Below are the code and all the weights of a small trained network. Each question names an input and a class and asks about switching units off, where a switched-off unit gives its printed mean instead of its output.

import numpy as np


def w(rows, s, z=0):
    codes = np.array(rows[::2]) - 128.0
    scale = np.full(codes.shape[1], s)
    scale[-1] = z or s
    return codes * scale


def f(y):
    return y / 2 * (1 + np.tanh(0.7978845608 * (y + 0.044715 * y**3)))


def log_softmax(a):
    a = a - a.max(-1, keepdims=True)
    return a - np.log(np.exp(a).sum(-1, keepdims=True))


def net(x, mask):
    res = np.array(x, float).reshape(1, 2) / 4 @ E
    y = f(res @ A[0][:, :-1].T + A[0][:, -1])
    res = res + np.where(mask, y, B[0][:, -1]) @ B[0][:, :-1]
    return log_softmax(res[-1] @ U[:, :-1].T + U[:, -1])


A, B = {}, {}
E = w([
[46,43,31,170,122,121,138,152,232],'x0',
[179,125,62,75,215,1,174,152,178],'x1',
],0.0099)
A[0] = w([
[105,76,84,131,102,159,169,181,171,116],'neuron 0',
[146,107,72,39,208,2,190,148,190,104],'neuron 1',
[37,102,156,161,84,214,89,109,108,105],'neuron 2',
[191,186,186,106,154,155,108,118,82,124],'neuron 3',
[142,114,137,139,125,113,138,110,153,247],'neuron 4',
[78,70,69,172,98,140,120,141,201,108],'neuron 5',
[192,185,150,49,99,141,151,109,88,107],'neuron 6',
],0.0097,0.015)
B[0] = w([
[92,102,116,84,187,91,96,108,225,175],'neuron 0',
[200,139,67,66,144,156,167,83,105,252],'neuron 1',
[253,120,60,18,122,229,116,122,105,202],'neuron 2',
[117,113,171,85,167,100,131,35,177,211],'neuron 3',
[73,211,136,254,52,148,203,10,103,242],'neuron 4',
[78,110,232,55,201,68,88,63,179,199],'neuron 5',
[31,57,161,17,185,102,14,119,187,192],'neuron 6',
],0.0097,0.015)
U = w([
[45,102,177,97,165,89,105,98,159,133],'0',
[252,138,94,90,127,180,147,111,96,97],'1',
[57,196,149,239,87,129,177,99,100,254],'2',
[112,117,130,147,136,105,105,183,107,85],'3',
[87,113,152,173,123,76,100,175,126,83],'4',
[133,131,141,153,128,103,120,186,125,84],'5',
[130,116,122,125,133,119,127,189,95,88],'6',
],0.011,0.0089)

Each question gives the input, the list of numbers given to net, and the class t.
The units are the neurons (one row each of A and B). Each row of codes is followed by its name. A weight is (code - 128) times the scale printed after its matrix; where a second scale follows, it is the last column's (A, B and U).
mask holds one flag per neuron, in row order. A switched-off neuron (its flag False) gives its mean, the last column of its row in B, instead of its output. The means were averaged over made-up inputs and are rounded, as every weight is.
A unit's drop is (log p(t) with every unit on - log p(t) with that unit switched off) / (log p(t) with every unit on - log p(t) with every unit switched off).
The circuit of an input: a set's keep is (log p(t) with only the set's units on - log p(t) with every unit switched off) / (log p(t) with every unit on - log p(t) with every unit switched off). Starting from all 7 units, units are removed one at a time, each time the one whose removal leaves the highest keep (on an exact tie, the one counted first), for as long as the keep stays at least 0.8.
circuit, biggest first: the units of the circuit, biggest drop first
unit that matters most: the unit with the biggest drop
top k neurons: the k neurons with the biggest drops, biggest first
drop when u is switched off: that unit's drop, to one decimal
input [2,-6], class 1: circuit, biggest first -> neuron 2
input [3,2], class 2: circuit, biggest first -> neuron 6; neuron 2
input [-2,-2], class 2: circuit, biggest first -> neuron 1; neuron 5
input [3,-4], class 1: top 3 neurons -> neuron 2; neuron 6; neuron 3
input [-8,8], class 0: top 3 neurons -> neuron 6; neuron 2; neuron 3
input [-5,-4], class 0: top 2 neurons -> neuron 1; neuron 6
input [1,-4], class 1: top 2 neurons -> neuron 2; neuron 4
input [3,-1], class 2: top 2 neurons -> neuron 6; neuron 3
input [-5,-3], class 0: top 2 neurons -> neuron 6; neuron 1
input [-2,-4], class 1: top 3 neurons -> neuron 2; neuron 4; neuron 5
input [-2,2], class 2: drop when neuron 2 is switched off -> 0.3
input [-8,-3], class 0: drop when neuron 2 is switched off -> 0.0
input [2,0], class 2: drop when neuron 6 is switched off -> 0.1
input [-1,-2], class 2: unit that matters most -> neuron 1
input [0,7], class 1: drop when neuron 1 is switched off -> 1.3
